Below is a small trained network, with its code and all its weights. Each question gives an input and a class and asks what happens when units are switched off, that is, made to give their printed mean instead of their output.

import numpy as np


def w(rows, s, z=0):
    codes = np.array(rows[::2]) - 128.0
    scale = np.full(codes.shape[1], s)
    scale[-1] = z or s
    return codes * scale


def norm(h):
    return h / np.sqrt((h * h).mean(-1, keepdims=True) + 1e-5)


def f(y):
    return y / 2 * (1 + np.tanh(0.7978845608 * (y + 0.044715 * y**3)))


def log_softmax(a):
    a = a - a.max(-1, keepdims=True)
    return a - np.log(np.exp(a).sum(-1, keepdims=True))


def net(x, mask):
    res = np.array(x, float).reshape(1, 8) / 4 @ E
    u = 0
    for l in range(2):
        y = f(norm(res) @ A[l][:, :-1].T + A[l][:, -1])
        res = res + np.where(mask[u : u + 10], y, B[l][:, -1]) @ B[l][:, :-1]
        u += 10
    return log_softmax(norm(res)[-1] @ U[:, :-1].T + U[:, -1])


A, B = {}, {}
E = w([
[201,1,210,218,109],'x0',
[226,89,215,115,192],'x1',
[140,83,103,178,214],'x2',
[186,118,170,59,120],'x3',
[161,116,155,133,98],'x4',
[97,3,194,126,77],'x5',
[197,123,222,96,94],'x6',
[213,187,100,213,25],'x7',
],0.0049)
A[0] = w([
[144,246,157,70,110,148],'0.n0',
[85,214,130,136,39,93],'0.n1',
[147,63,83,108,139,252],'0.n2',
[64,116,102,138,124,148],'0.n3',
[220,72,177,92,163,132],'0.n4',
[123,89,126,180,98,115],'0.n5',
[103,224,79,182,152,141],'0.n6',
[186,132,118,134,105,184],'0.n7',
[129,198,58,203,191,110],'0.n8',
[192,102,145,146,145,112],'0.n9',
],0.011,0.0032)
B[0] = w([
[226,90,167,120,44,233],'0.n0',
[140,161,143,75,187,222],'0.n1',
[58,152,149,115,122,201],'0.n2',
[66,94,117,94,133,179],'0.n3',
[107,200,154,136,232,254],'0.n4',
[58,177,153,155,86,175],'0.n5',
[226,1,95,168,158,235],'0.n6',
[99,175,151,122,109,181],'0.n7',
[171,130,67,168,169,229],'0.n8',
[95,156,149,184,174,180],'0.n9',
],0.008,0.0052)
A[1] = w([
[208,146,158,171,150,107],'1.n0',
[175,171,110,92,131,207],'1.n1',
[172,152,8,185,124,72],'1.n2',
[172,108,46,171,181,15],'1.n3',
[201,187,160,97,121,8],'1.n4',
[39,2,110,89,131,104],'1.n5',
[62,199,184,169,56,231],'1.n6',
[67,63,135,132,146,23],'1.n7',
[67,143,81,218,186,174],'1.n8',
[176,174,149,144,209,27],'1.n9',
],0.01,0.0018)
B[1] = w([
[47,119,59,88,125,219],'1.n0',
[183,70,176,119,98,180],'1.n1',
[155,87,93,189,234,227],'1.n2',
[152,66,59,113,227,222],'1.n3',
[115,138,107,63,74,190],'1.n4',
[103,234,2,96,105,228],'1.n5',
[192,129,89,225,131,240],'1.n6',
[61,154,86,53,74,170],'1.n7',
[165,114,159,78,32,254],'1.n8',
[41,11,156,48,120,214],'1.n9',
],0.0078,0.0048)
U = w([
[123,161,178,248,84,155],'0',
[61,108,249,113,221,135],'1',
[28,200,47,107,95,7],'2',
[175,44,56,155,220,220],'3',
[209,133,182,66,52,41],'4',
],0.016,0.0014)

Each question gives the input, the list of numbers given to net, and the class t.
The units are the neurons (one row each of A and B). Each row of codes is followed by its name. A weight is (code - 128) times the scale printed after its matrix; where a second scale follows, it is the last column's (A, B and U).
mask holds one flag per neuron, layer by layer. A switched-off neuron (its flag False) gives its mean, the last column of its row in B, instead of its output. The means were averaged over made-up inputs and are rounded, as every weight is.
A unit's drop is (log p(t) with every unit on - log p(t) with that unit switched off) / (log p(t) with every unit on - log p(t) with every unit switched off).
The circuit of an input: a set's keep is (log p(t) with only the set's units on - log p(t) with every unit switched off) / (log p(t) with every unit on - log p(t) with every unit switched off). Starting from the 12 units with the biggest drops (on a tie, the unit counted first), units are removed one at a time, each time the one whose removal leaves the highest keep (on an exact tie, the one counted first), for as long as the keep stays at least 0.8.
circuit, biggest first: the units of the circuit, biggest drop first
top k neurons: the k neurons with the biggest drops, biggest first
k most important neurons of layer l: the k neurons of layer l with the biggest drops, biggest first
drop of u: that unit's drop, to one decimal
input [-5,2,-3,1,-4,2,5,-5], class 4: top neuron : 0.n0
input [1,-6,1,3,-4,3,5,7], class 0: circuit, biggest first : 1.n6, 0.n6
input [8,8,4,-3,5,4,-1,6], class 0: 2 most important neurons of layer 1 : 1.n6, 1.n3
input [8,5,-5,6,7,8,3,4], class 1: top 2 neurons : 0.n4, 0.n0
input [1,6,4,-8,-3,7,-6,8], class 0: circuit, biggest first : 0.n5, 1.n8
input [0,7,0,8,-6,1,3,7], class 1: circuit, biggest first : 0.n4, 1.n9
input [-4,-3,2,-5,7,-1,6,-2], class 4: 2 most important neurons of layer 0 : 0.n0, 0.n1
input [4,-4,4,-5,1,5,7,-2], class 0: 2 most important neurons of layer 1 : 1.n6, 1.n0
input [3,-8,6,1,5,2,8,-4], class 2: top 2 neurons : 0.n0, 1.n7
input [7,2,4,5,-4,-3,-5,5], class 0: 2 most important neurons of layer 1 : 1.n8, 1.n6
input [6,-3,2,3,7,-1,-8,7], class 0: top 2 neurons : 0.n5, 0.n7
input [-8,3,0,2,4,-8,1,3], class 3: top 2 neurons : 0.n6, 0.n8
input [7,-8,3,3,-7,-1,1,2], class 0: top 2 neurons : 0.n5, 1.n6
input [-6,3,-3,-1,-7,5,0,1], class 4: circuit, biggest first : 0.n0
input [-6,4,5,-6,3,8,-8,-3], class 2: drop of 1.n8 : 0.0
input [6,-1,5,6,-2,2,-6,-8], class 2: drop of 1.n5 : 0.3
input [-6,-7,0,-1,-6,-7,8,-1], class 3: drop of 0.n6 : 0.2
